Here is a tiny trained network, its code and every weight. The questions are about switching its units off for an input and a target symbol, where a switched-off unit gives its printed mean instead of its output.

import numpy as np


def w(rows, s, z=0):
    codes = np.array(rows[::2]) - 128.0
    scale = np.full(codes.shape[1], s)
    scale[-1] = z or s
    return codes * scale


def norm(h):
    return h / np.sqrt((h * h).mean(-1, keepdims=True) + 1e-5)


def f(y):
    return y / 2 * (1 + np.tanh(0.7978845608 * (y + 0.044715 * y**3)))


def softmax(a):
    e = np.exp(a - a.max(-1, keepdims=True))
    return e / e.sum(-1, keepdims=True)


def log_softmax(a):
    a = a - a.max(-1, keepdims=True)
    return a - np.log(np.exp(a).sum(-1, keepdims=True))


def net(x, mask):
    ids = ['ΔΘΞΠΣΩαβγεμτψ'.index(c) for c in x.split()]
    T = len(ids)
    res = E[ids] + P[:T]
    r = norm(res)
    for j in range(3):
        rows = slice(4 * j, 4 * j + 4)
        q, k, v = (r @ M[0][rows].T for M in (Q, K, V))
        z = softmax(np.where(np.tri(T) > 0, q @ k.T / 4**0.5, -1e9)) @ v
        o = O[0][rows]
        res = res + np.where(mask[j], z, o[:, -1]) @ o[:, :-1]
    y = f(norm(res) @ A[0][:, :-1].T + A[0][:, -1])
    res = res + np.where(mask[3:19], y, B[0][:, -1]) @ B[0][:, :-1]
    return log_softmax(norm(res)[-1] @ U[:, :-1].T + U[:, -1])


Q, K, V, O, A, B = {}, {}, {}, {}, {}, {}
E = w([
[140,252,158],'Δ',
[132,123,118],'Θ',
[133,118,118],'Ξ',
[132,77,139],'Π',
[133,184,140],'Σ',
[135,134,93],'Ω',
[125,143,106],'α',
[166,120,152],'β',
[162,146,89],'γ',
[173,133,112],'ε',
[37,139,159],'μ',
[105,77,145],'τ',
[152,231,144],'ψ',
],0.024)
P = w([
[87,2,115],'0',
[104,31,109],'1',
[110,55,113],'2',
[109,86,115],'3',
[113,103,114],'4',
[104,127,117],'5',
],0.0071)
Q[0] = w([
[181,119,131],'H0',
[122,83,78],'H0',
[166,99,162],'H0',
[158,84,166],'H0',
[42,107,165],'H1',
[71,113,150],'H1',
[106,136,224],'H1',
[167,148,56],'H1',
[124,113,8],'H2',
[88,67,150],'H2',
[135,134,84],'H2',
[116,46,120],'H2',
],0.018)
K[0] = w([
[87,124,169],'H0',
[97,131,115],'H0',
[102,111,81],'H0',
[28,106,125],'H0',
[19,95,67],'H1',
[79,71,92],'H1',
[54,68,161],'H1',
[245,153,116],'H1',
[250,197,86],'H2',
[204,84,193],'H2',
[175,206,164],'H2',
[173,83,174],'H2',
],0.012)
V[0] = w([
[92,115,199],'H0',
[42,116,166],'H0',
[170,153,100],'H0',
[206,202,97],'H0',
[143,138,74],'H1',
[102,190,68],'H1',
[2,162,116],'H1',
[198,101,247],'H1',
[122,136,45],'H2',
[61,119,159],'H2',
[55,143,112],'H2',
[57,94,139],'H2',
],0.0092)
O[0] = w([
[142,180,132,28],'H0',
[98,132,124,56],'H0',
[143,125,109,153],'H0',
[154,75,161,109],'H0',
[189,60,79,204],'H1',
[91,63,54,138],'H1',
[125,215,66,5],'H1',
[117,163,254,58],'H1',
[138,139,68,225],'H2',
[74,155,136,38],'H2',
[83,158,97,74],'H2',
[27,131,130,82],'H2',
],0.0069,0.0031)
A[0] = w([
[192,120,168,181],'N0',
[134,131,218,37],'N1',
[163,173,82,98],'N2',
[64,46,187,56],'N3',
[253,144,139,3],'N4',
[56,170,59,204],'N5',
[33,122,150,205],'N6',
[126,141,146,120],'N7',
[131,138,207,72],'N8',
[177,86,99,139],'N9',
[152,188,140,65],'N10',
[214,78,147,86],'N11',
[190,224,107,60],'N12',
[106,115,145,98],'N13',
[202,214,80,40],'N14',
[164,157,56,149],'N15',
],0.013,0.004)
B[0] = w([
[113,179,172,215],'N0',
[108,33,212,152],'N1',
[98,112,86,160],'N2',
[107,4,1,186],'N3',
[152,181,118,202],'N4',
[95,195,212,209],'N5',
[168,141,165,184],'N6',
[134,100,169,119],'N7',
[95,67,185,149],'N8',
[85,214,187,255],'N9',
[163,104,129,129],'N10',
[141,222,190,251],'N11',
[114,47,93,161],'N12',
[152,119,97,121],'N13',
[120,38,82,172],'N14',
[169,132,84,224],'N15',
],0.0068,0.0054)
U = w([
[139,46,126,109],'Δ',
[31,192,141,150],'Θ',
[62,94,121,150],'Ξ',
[122,152,120,70],'Π',
[118,168,122,49],'Σ',
[82,119,44,167],'Ω',
[83,207,44,91],'α',
[137,98,202,199],'β',
[248,106,68,113],'γ',
[221,170,184,113],'ε',
[130,167,115,255],'μ',
[141,176,106,157],'τ',
[167,215,92,107],'ψ',
],0.016,0.0066)

Each question gives the input, a string of symbols that net reads in full, and the target symbol t.
The units are the heads (4 rows each of Q, K, V and O) and the neurons (one row each of A and B). Each row of codes is followed by its name. A weight is (code - 128) times the scale printed after its matrix; where a second scale follows, it is the last column's (O, A, B and U).
mask holds one flag per unit, heads first, then neurons. A switched-off unit (its flag False) gives its mean, the last column of its rows in O or B, instead of its output. The means were averaged over made-up inputs and are rounded, as every weight is.
A unit's drop is (log p(t) with every unit on - log p(t) with that unit switched off) / (log p(t) with every unit on - log p(t) with every unit switched off).
The circuit of an input: a set's keep is (log p(t) with only the set's units on - log p(t) with every unit switched off) / (log p(t) with every unit on - log p(t) with every unit switched off). Starting from the 12 units with the biggest drops (on a tie, the unit counted first), units are removed one at a time, each time the one whose removal leaves the highest keep (on an exact tie, the one counted first), for as long as the keep stays at least 0.8.
circuit, biggest first: the units of the circuit, biggest drop first
k most important neurons: the k neurons with the biggest drops, biggest first
heads that matter: for each layer, one digit per head in row order, 1 if its drop is at least 0.15 and else 0, layers parted by /
drop when u is switched off: that unit's drop, to one decimal
input γ Ω β Δ, target β: heads that matter : 010
input ε β α, target ε: circuit, biggest first : (H2; N11)
input μ Ξ ψ, target Θ: circuit, biggest first : (H2)
input Θ γ Δ, target γ: circuit, biggest first : (N9; N12; N14)
input β ε Σ, target β: circuit, biggest first : (H1; N1)
input Θ Π Ω α Ω Σ, target Ω: 2 most important neurons : (N14; N12)
input ε γ ψ, target γ: 3 most important neurons : (N14; N12; N5)
input γ Π Θ α Σ Δ, target α: heads that matter : 001
input Π ε Ω, target ε: heads that matter : 010
input Δ ε α, target ε: heads that matter : 000
input α Ω Σ α Σ, target Ω: heads that matter : 000
input α Δ Ω, target α: heads that matter : 010
input α β γ Ξ ψ, target β: heads that matter : 011
input Θ γ μ γ τ, target Θ: circuit, biggest first : (H1)
input μ Ω Ω Θ γ Σ, target Θ: 2 most important neurons : (N5; N3)
input μ Θ γ Σ, target Θ: heads that matter : 001
input Θ α ψ Ω α Θ, target ψ: heads that matter : 011
input Θ Π ε γ, target ε: heads that matter : 010
input Π Ω γ Δ, target γ: heads that matter : 100
input Ξ Θ β Θ, target β: circuit, biggest first : (H1)
input α Ω Ω β ψ, target β: heads that matter : 010
input ε Ω Ξ β α, target β: drop when H1 is switched off : 1.0
input Ω γ ε γ, target ε: drop when H1 is switched off : 0.5
input β Σ Δ, target β: drop when H1 is switched off : 1.1
